Below is a small trained network, with its code and all its weights. Each question gives an input and a target symbol and asks what happens when units are switched off, that is, made to give their printed mean instead of their output.

import numpy as np


def w(rows, s, z=0):
    codes = np.array(rows[::2]) - 128.0
    scale = np.full(codes.shape[1], s)
    scale[-1] = z or s
    return codes * scale


def softmax(a):
    e = np.exp(a - a.max(-1, keepdims=True))
    return e / e.sum(-1, keepdims=True)


def log_softmax(a):
    a = a - a.max(-1, keepdims=True)
    return a - np.log(np.exp(a).sum(-1, keepdims=True))


def net(x, mask):
    ids = ['ΘΞΣΨαβγεζμφω'.index(c) for c in x.split()]
    T = len(ids)
    res = E[ids] + P[:T]
    u = 0
    for l in range(3):
        r = res
        for j in range(3):
            rows = slice(4 * j, 4 * j + 4)
            q, k, v = (r @ M[l][rows].T for M in (Q, K, V))
            z = softmax(np.where(np.tri(T) > 0, q @ k.T / 4**0.5, -1e9)) @ v
            o = O[l][rows]
            res = res + np.where(mask[u + j], z, o[:, -1]) @ o[:, :-1]
        u += 3
    return log_softmax(res[-1] @ U[:, :-1].T + U[:, -1])


Q, K, V, O = {}, {}, {}, {}
E = w([
[142,157,172,118],'Θ',
[250,182,118,85],'Ξ',
[70,94,161,167],'Σ',
[166,118,81,165],'Ψ',
[41,119,115,148],'α',
[220,145,161,199],'β',
[72,150,79,133],'γ',
[130,84,136,243],'ε',
[133,157,141,52],'ζ',
[227,150,107,87],'μ',
[185,59,87,60],'φ',
[148,81,125,158],'ω',
],0.018)
P = w([
[114,31,147,143],'0',
[242,170,255,168],'1',
[222,140,154,112],'2',
[171,125,107,103],'3',
[90,123,145,134],'4',
[133,162,148,106],'5',
[105,151,124,127],'6',
[161,126,112,92],'7',
[154,167,138,130],'8',
[182,95,89,120],'9',
[151,157,68,86],'10',
[110,134,74,141],'11',
[196,196,108,72],'12',
[212,183,96,82],'13',
],0.0079)
Q[0] = w([
[100,37,127,113],'L0H1',
[151,138,85,89],'L0H1',
[40,130,80,132],'L0H1',
[120,122,179,150],'L0H1',
[112,134,248,42],'L0H2',
[160,59,107,119],'L0H2',
[162,177,115,148],'L0H2',
[145,138,190,129],'L0H2',
[120,93,137,90],'L0H3',
[128,42,141,58],'L0H3',
[223,165,96,158],'L0H3',
[53,126,152,149],'L0H3',
],0.012)
K[0] = w([
[98,142,149,170],'L0H1',
[135,174,116,156],'L0H1',
[181,148,157,118],'L0H1',
[151,136,71,128],'L0H1',
[133,146,175,50],'L0H2',
[155,59,161,126],'L0H2',
[94,122,99,55],'L0H2',
[141,166,168,175],'L0H2',
[109,86,198,84],'L0H3',
[144,74,120,93],'L0H3',
[166,190,178,103],'L0H3',
[111,135,247,84],'L0H3',
],0.013)
V[0] = w([
[37,71,211,109],'L0H1',
[100,65,36,122],'L0H1',
[90,189,175,159],'L0H1',
[90,53,122,243],'L0H1',
[41,207,56,152],'L0H2',
[108,198,70,41],'L0H2',
[112,2,164,151],'L0H2',
[48,211,177,109],'L0H2',
[220,99,221,175],'L0H3',
[171,93,139,143],'L0H3',
[69,75,84,136],'L0H3',
[58,59,136,113],'L0H3',
],0.0088)
O[0] = w([
[14,211,87,48,79],'L0H1',
[76,1,10,137,123],'L0H1',
[46,194,136,173,95],'L0H1',
[85,143,137,205,153],'L0H1',
[189,12,133,34,46],'L0H2',
[82,59,127,235,75],'L0H2',
[58,186,167,141,152],'L0H2',
[79,148,60,160,42],'L0H2',
[118,197,76,86,254],'L0H3',
[98,165,76,170,184],'L0H3',
[219,131,142,173,55],'L0H3',
[159,230,69,96,43],'L0H3',
],0.0058,0.0092)
Q[1] = w([
[134,80,125,174],'L1H1',
[130,138,164,126],'L1H1',
[90,141,207,62],'L1H1',
[106,116,255,144],'L1H1',
[173,55,111,98],'L1H2',
[138,105,138,136],'L1H2',
[159,120,196,138],'L1H2',
[169,178,135,87],'L1H2',
[144,98,105,202],'L1H3',
[133,113,165,84],'L1H3',
[87,69,93,210],'L1H3',
[209,73,111,204],'L1H3',
],0.012)
K[1] = w([
[97,147,127,143],'L1H1',
[123,142,142,127],'L1H1',
[167,255,101,111],'L1H1',
[102,172,133,192],'L1H1',
[86,134,143,167],'L1H2',
[141,176,115,101],'L1H2',
[75,102,120,91],'L1H2',
[87,94,94,47],'L1H2',
[44,100,135,24],'L1H3',
[163,130,121,191],'L1H3',
[109,127,173,32],'L1H3',
[32,175,142,98],'L1H3',
],0.013)
V[1] = w([
[187,101,116,126],'L1H1',
[120,152,121,216],'L1H1',
[173,157,120,45],'L1H1',
[202,83,106,56],'L1H1',
[154,87,178,148],'L1H2',
[108,245,226,241],'L1H2',
[196,78,125,126],'L1H2',
[110,115,2,121],'L1H2',
[189,117,139,159],'L1H3',
[136,133,145,153],'L1H3',
[121,143,113,205],'L1H3',
[111,197,96,117],'L1H3',
],0.0099)
O[1] = w([
[147,88,169,148,145],'L1H1',
[196,32,114,64,170],'L1H1',
[101,107,216,239,160],'L1H1',
[89,182,174,168,116],'L1H1',
[138,113,120,139,119],'L1H2',
[181,103,71,4,254],'L1H2',
[122,172,186,142,126],'L1H2',
[25,121,67,172,85],'L1H2',
[209,95,95,209,161],'L1H3',
[109,117,161,121,155],'L1H3',
[101,3,58,142,173],'L1H3',
[77,158,104,89,189],'L1H3',
],0.0059,0.0075)
Q[2] = w([
[170,60,109,128],'L2H1',
[90,185,253,192],'L2H1',
[151,157,155,145],'L2H1',
[156,111,206,90],'L2H1',
[158,187,71,153],'L2H2',
[169,153,154,77],'L2H2',
[157,36,152,79],'L2H2',
[153,103,155,47],'L2H2',
[91,156,138,103],'L2H3',
[104,88,194,97],'L2H3',
[178,108,155,112],'L2H3',
[115,235,108,107],'L2H3',
],0.011)
K[2] = w([
[158,108,8,152],'L2H1',
[82,161,147,111],'L2H1',
[88,147,102,123],'L2H1',
[73,165,113,101],'L2H1',
[101,78,129,147],'L2H2',
[103,93,186,108],'L2H2',
[129,175,154,164],'L2H2',
[56,217,132,131],'L2H2',
[52,185,152,203],'L2H3',
[132,103,169,181],'L2H3',
[138,56,111,142],'L2H3',
[122,208,135,152],'L2H3',
],0.012)
V[2] = w([
[126,94,144,150],'L2H1',
[191,254,173,150],'L2H1',
[80,117,126,81],'L2H1',
[83,163,146,93],'L2H1',
[77,140,195,138],'L2H2',
[93,53,63,200],'L2H2',
[154,124,123,229],'L2H2',
[54,129,100,181],'L2H2',
[135,148,126,221],'L2H3',
[103,82,189,130],'L2H3',
[125,186,140,90],'L2H3',
[141,95,142,129],'L2H3',
],0.013)
O[2] = w([
[146,142,199,132,91],'L2H1',
[50,111,166,185,167],'L2H1',
[156,140,108,136,102],'L2H1',
[122,122,51,121,74],'L2H1',
[168,144,107,201,36],'L2H2',
[153,2,113,69,41],'L2H2',
[210,139,165,130,86],'L2H2',
[185,66,124,142,1],'L2H2',
[166,107,127,88,14],'L2H3',
[188,166,16,128,43],'L2H3',
[31,105,113,158,161],'L2H3',
[151,143,76,111,144],'L2H3',
],0.0079,0.0098)
U = w([
[135,184,58,167,35],'Θ',
[164,180,167,123,48],'Ξ',
[99,90,75,144,74],'Σ',
[155,88,255,4,43],'Ψ',
[109,26,94,135,96],'α',
[94,109,232,63,136],'β',
[149,40,134,103,201],'γ',
[174,175,101,41,62],'ε',
[149,145,19,244,89],'ζ',
[156,142,170,129,1],'μ',
[130,49,139,192,250],'φ',
[144,132,113,90,202],'ω',
],0.007,0.0048)

Each question gives the input, a string of symbols that net reads in full, and the target symbol t.
The units are the heads (4 rows each of Q, K, V and O). Each row of codes is followed by its name. A weight is (code - 128) times the scale printed after its matrix; where a second scale follows, it is the last column's (O and U).
mask holds one flag per head, layer by layer. A switched-off head (its flag False) gives its mean, the last column of its rows in O, instead of its output. The means were averaged over made-up inputs and are rounded, as every weight is.
A unit's drop is (log p(t) with every unit on - log p(t) with that unit switched off) / (log p(t) with every unit on - log p(t) with every unit switched off).
The circuit of an input: a set's keep is (log p(t) with only the set's units on - log p(t) with every unit switched off) / (log p(t) with every unit on - log p(t) with every unit switched off). Starting from all 9 units, units are removed one at a time, each time the one whose removal leaves the highest keep (on an exact tie, the one counted first), for as long as the keep stays at least 0.8.
units of the circuit, in order: the units of the circuit, biggest drop first
unit that matters most: the unit with the biggest drop
heads that matter: for each layer, one digit per head in row order, 1 if its drop is at least 0.15 and else 0, layers parted by /
input Ξ φ γ Ξ α β, target Ξ: units of the circuit, in order -> [L0H1; L2H2; L1H2]
input Θ γ β α, target Θ: units of the circuit, in order -> [L2H2; L0H1; L1H3; L1H2]
input Ψ β μ ω φ, target Ψ: units of the circuit, in order -> [L0H1; L2H1; L2H2]
input ε ω α ε Ξ, target ε: unit that matters most -> L2H1
input φ φ μ ζ Ξ Ξ γ μ Θ β γ ω, target φ: units of the circuit, in order -> [L0H1; L1H2; L2H2]
input γ φ φ α, target γ: units of the circuit, in order -> [L2H2; L0H1; L2H1]
input φ φ φ ω, target φ: heads that matter -> 101 / 110 / 110
input ζ ζ β Ψ Ψ Σ Ψ Ξ β β β β Ξ β, target ζ: units of the circuit, in order -> [L0H1; L1H3; L2H2; L2H1]
input Ξ β Ξ β ω Σ μ, target Ξ: heads that matter -> 100 / 111 / 011
input Ξ β Σ α, target Ξ: heads that matter -> 100 / 011 / 010
input φ μ γ, target φ: heads that matter -> 100 / 110 / 110
input Ψ α β μ, target Ψ: units of the circuit, in order -> [L0H1; L1H3; L2H1; L0H3]
input γ ω Ψ φ γ β β φ ε, target γ: units of the circuit, in order -> [L2H2; L0H1; L1H2]
input φ Ψ ζ Ψ Ψ β β Ξ Ψ, target φ: units of the circuit, in order -> [L1H2; L2H2]
input ζ Θ Ξ γ ω Ψ, target ζ: units of the circuit, in order -> [L0H1; L2H2; L1H3; L2H1]
input Ψ φ γ β ω α, target Ψ: heads that matter -> 101 / 001 / 111
input α ε Ψ, target α: heads that matter -> 100 / 010 / 010
input φ Θ α Ψ α γ β, target φ: units of the circuit, in order -> [L2H2; L1H2]
input γ β ζ, target γ: units of the circuit, in order -> [L1H2; L2H2; L0H1]
input β φ Ξ β Ψ α Ξ ε α γ, target β: unit that matters most -> L1H2
input φ φ Ξ μ Ξ ω Θ β Θ φ, target φ: unit that matters most -> L0H1
input ε Σ Ξ β ζ γ μ ε Ψ ω γ α φ ζ, target ε: heads that matter -> 111 / 111 / 100
input Σ β Ψ β, target Σ: heads that matter -> 110 / 001 / 111
input γ β μ β γ μ, target γ: heads that matter -> 110 / 010 / 010
